Below is a small trained network, with its code and all its weights. Each question gives an input and a target symbol and asks what happens when units are switched off, that is, made to give their printed mean instead of their output.

import numpy as np


def w(rows, s, z=0):
    codes = np.array(rows[::2]) - 128.0
    scale = np.full(codes.shape[1], s)
    scale[-1] = z or s
    return codes * scale


def f(y):
    return np.maximum(y, 0)


def softmax(a):
    e = np.exp(a - a.max(-1, keepdims=True))
    return e / e.sum(-1, keepdims=True)


def log_softmax(a):
    a = a - a.max(-1, keepdims=True)
    return a - np.log(np.exp(a).sum(-1, keepdims=True))


def net(x, mask):
    ids = ['ΛΠΣΦαβζηξτω'.index(c) for c in x.split()]
    T = len(ids)
    res = E[ids] + P[:T]
    u = 0
    for l in range(2):
        q, k, v = (res @ M[l].T for M in (Q, K, V))
        z = softmax(np.where(np.tri(T) > 0, q @ k.T / 2**0.5, -1e9)) @ v
        res = res + np.where(mask[u], z, O[l][:, -1]) @ O[l][:, :-1]
        u += 1
        y = f(res @ A[l][:, :-1].T + A[l][:, -1])
        res = res + np.where(mask[u : u + 8], y, B[l][:, -1]) @ B[l][:, :-1]
        u += 8
    return log_softmax(res[-1] @ U[:, :-1].T + U[:, -1])


Q, K, V, O, A, B = {}, {}, {}, {}, {}, {}
E = w([
[123,182,105,81,165,129,122,223],'Λ',
[152,182,104,142,199,122,193,147],'Π',
[163,110,111,123,129,123,174,36],'Σ',
[87,236,164,138,149,132,89,127],'Φ',
[137,95,105,154,129,152,83,89],'α',
[145,202,152,39,179,135,166,195],'β',
[128,132,66,197,141,96,154,69],'ζ',
[137,116,83,160,125,189,178,85],'η',
[18,97,50,119,58,134,136,138],'ξ',
[180,39,152,7,121,140,140,140],'τ',
[119,123,120,118,82,148,78,129],'ω',
],0.018)
P = w([
[108,81,139,126,113,108,114,103],'0',
[172,207,90,140,92,171,99,87],'1',
[132,95,54,135,204,29,99,146],'2',
[165,141,124,186,72,148,169,112],'3',
[41,70,148,63,149,192,85,83],'4',
[142,135,173,135,93,100,170,122],'5',
[103,94,65,91,161,118,45,84],'6',
[163,157,135,154,63,145,133,119],'7',
[169,109,57,131,193,5,61,173],'8',
[156,147,136,150,86,139,148,114],'9',
],0.02)
Q[0] = w([
[100,104,208,146,138,248,136,135],'L0H1',
[99,157,67,52,148,150,123,51],'L0H1',
],0.011)
K[0] = w([
[149,167,2,50,174,210,52,67],'L0H1',
[192,161,100,192,60,216,156,191],'L0H1',
],0.0085)
V[0] = w([
[193,121,50,154,79,97,49,163],'L0H1',
[128,92,51,115,254,242,197,220],'L0H1',
],0.0062)
O[0] = w([
[245,135,173,45,8,32,93,150,38],'L0H1',
[187,110,191,149,114,139,62,221,255],'L0H1',
],0.011,0.00016)
A[0] = w([
[124,55,162,105,225,131,140,109,246],'L0N1',
[90,119,158,139,31,142,190,166,66],'L0N2',
[100,103,193,75,201,1,60,95,24],'L0N3',
[71,73,150,148,165,110,135,144,174],'L0N4',
[199,124,133,113,103,121,199,173,169],'L0N5',
[206,155,173,157,119,250,208,121,3],'L0N6',
[136,92,183,164,83,182,129,72,104],'L0N7',
[38,107,78,128,93,54,89,139,184],'L0N8',
],0.008,0.004)
B[0] = w([
[53,105,68,177,92,213,111,137,234],'L0N1',
[125,176,127,55,133,149,163,176,176],'L0N2',
[135,73,35,123,101,131,199,166,211],'L0N3',
[127,135,110,143,65,173,31,146,184],'L0N4',
[202,69,189,157,128,171,73,147,216],'L0N5',
[148,169,171,70,223,133,142,71,195],'L0N6',
[102,2,127,150,86,170,159,35,160],'L0N7',
[192,135,132,75,192,166,198,187,253],'L0N8',
],0.0079,0.007)
Q[1] = w([
[37,131,154,2,130,154,37,73],'L1H1',
[212,103,20,124,172,120,99,143],'L1H1',
],0.0071)
K[1] = w([
[254,196,39,137,70,214,94,104],'L1H1',
[104,112,233,185,79,126,230,155],'L1H1',
],0.0091)
V[1] = w([
[95,155,77,86,150,107,169,254],'L1H1',
[199,172,23,250,179,92,192,189],'L1H1',
],0.0046)
O[1] = w([
[168,201,72,74,198,92,26,72,252],'L1H1',
[139,230,42,104,1,161,137,106,105],'L1H1',
],0.0085,0.0037)
A[1] = w([
[193,135,254,128,101,125,66,68,38],'L1N1',
[129,90,103,237,97,57,113,20,112],'L1N2',
[90,74,70,75,196,105,99,170,18],'L1N3',
[118,117,100,98,111,120,73,159,188],'L1N4',
[46,85,129,57,147,99,151,67,155],'L1N5',
[48,56,140,103,189,92,45,130,1],'L1N6',
[86,38,94,163,149,89,145,127,167],'L1N7',
[176,238,135,238,120,88,125,87,69],'L1N8',
],0.0095,0.0073)
B[1] = w([
[45,128,97,131,112,177,142,101,212],'L1N1',
[80,105,94,19,89,70,35,175,152],'L1N2',
[112,124,176,131,66,136,75,9,254],'L1N3',
[125,60,143,217,104,58,139,140,217],'L1N4',
[183,194,93,205,191,37,117,103,196],'L1N5',
[155,254,34,32,202,145,90,145,169],'L1N6',
[116,198,230,108,139,165,189,206,213],'L1N7',
[75,68,173,138,163,38,209,178,174],'L1N8',
],0.0082,0.012)
U = w([
[255,123,168,178,101,86,57,218,254],'Λ',
[234,100,153,175,192,98,182,124,188],'Π',
[189,141,139,95,146,96,95,49,90],'Σ',
[72,196,195,170,79,119,150,122,110],'Φ',
[54,149,92,101,126,185,31,171,86],'α',
[181,225,211,28,140,161,112,144,70],'β',
[140,76,124,66,171,85,140,198,96],'ζ',
[127,182,97,190,141,210,187,31,70],'η',
[203,142,15,100,114,149,182,206,145],'ξ',
[126,64,157,127,137,166,143,157,169],'τ',
[159,179,148,242,27,166,94,135,217],'ω',
],0.0064,0.0041)

Each question gives the input, a string of symbols that net reads in full, and the target symbol t.
The units are the heads (2 rows each of Q, K, V and O) and the neurons (one row each of A and B). Each row of codes is followed by its name. A weight is (code - 128) times the scale printed after its matrix; where a second scale follows, it is the last column's (O, A, B and U).
mask holds one flag per unit, layer by layer, with each layer's heads first. A switched-off unit (its flag False) gives its mean, the last column of its rows in O or B, instead of its output. The means were averaged over made-up inputs and are rounded, as every weight is.
A unit's drop is (log p(t) with every unit on - log p(t) with that unit switched off) / (log p(t) with every unit on - log p(t) with every unit switched off).
The circuit of an input: a set's keep is (log p(t) with only the set's units on - log p(t) with every unit switched off) / (log p(t) with every unit on - log p(t) with every unit switched off). Starting from the 12 units with the biggest drops (on a tie, the unit counted first), units are removed one at a time, each time the one whose removal leaves the highest keep (on an exact tie, the one counted first), for as long as the keep stays at least 0.8.
circuit, biggest first: the units of the circuit, biggest drop first
most important unit: the unit with the biggest drop
top k neurons: the k neurons with the biggest drops, biggest first
top k neurons in layer l: the k neurons of layer l with the biggest drops, biggest first
input ω τ ω ξ ω ξ τ α Φ, target Σ: most important unit	L1N3
input ξ ζ ζ β Φ β Σ, target α: circuit, biggest first	(L0H1; L1N2; L0N1; L0N8)
input Λ ξ τ τ, target τ: top 3 neurons	(L1N1; L0N5; L0N7)
input ξ ω τ Φ ξ, target Π: top 2 neurons	(L1N5; L0N8)
input β β β Λ β β Λ, target Λ: circuit, biggest first	(L0H1; L1N4)
input ξ β ξ, target Σ: circuit, biggest first	(L1N3; L1H1; L0N8)
input β β α, target α: top 3 neurons in layer 1	(L1N6; L1N3; L1N5)
input Φ β β Λ ω Φ β, target Λ: circuit, biggest first	(L0H1; L1N4)
input Φ β ξ, target η: circuit, biggest first	(L0H1; L1N3)
input η β ξ, target τ: top 3 neurons	(L0N8; L1N3; L0N4)
input η ω τ α τ, target Π: circuit, biggest first	(L1N5; L0H1; L1H1)
input β ξ Σ ξ β τ ξ ξ β, target β: top 2 neurons	(L1N7; L1N3)
input ω η Φ, target Π: circuit, biggest first	(L0H1; L1H1; L1N5; L0N3)
input ξ β β ξ β β β Π, target Π: most important unit	L1N8
input ξ ξ β Φ ω ω β Φ τ, target Π: circuit, biggest first	(L0H1; L1N5; L0N3; L1H1)
input β ω β β β, target Π: circuit, biggest first	(L0H1; L1N5; L1H1; L0N3)
input ω Λ Φ β ζ β Π, target α: top 2 neurons	(L1N6; L0N1)
input Φ α ζ β β ω ζ α, target α: circuit, biggest first	(L1N2; L0N8; L0N7)
input β β τ Φ Π, target α: circuit, biggest first	(L0N1; L1N6; L0N8)
input Φ ω ξ ξ β ζ, target ζ: top 3 neurons	(L1N2; L1N8; L1N3)
input β β β β Φ β ω ζ β, target α: top 3 neurons	(L1N3; L0N1; L1N6)
input Φ ξ β, target η: top 2 neurons	(L1N3; L0N1)
input β ζ Φ, target α: top neuron in layer 0	(L0N4)
input Φ β Λ α η Φ β β ω, target η: top 2 neurons	(L0N8; L1N3)
input β β ω Λ β ξ, target ξ: top 4 neurons in layer 0	(L0N2; L0N8; L0N3; L0N5)
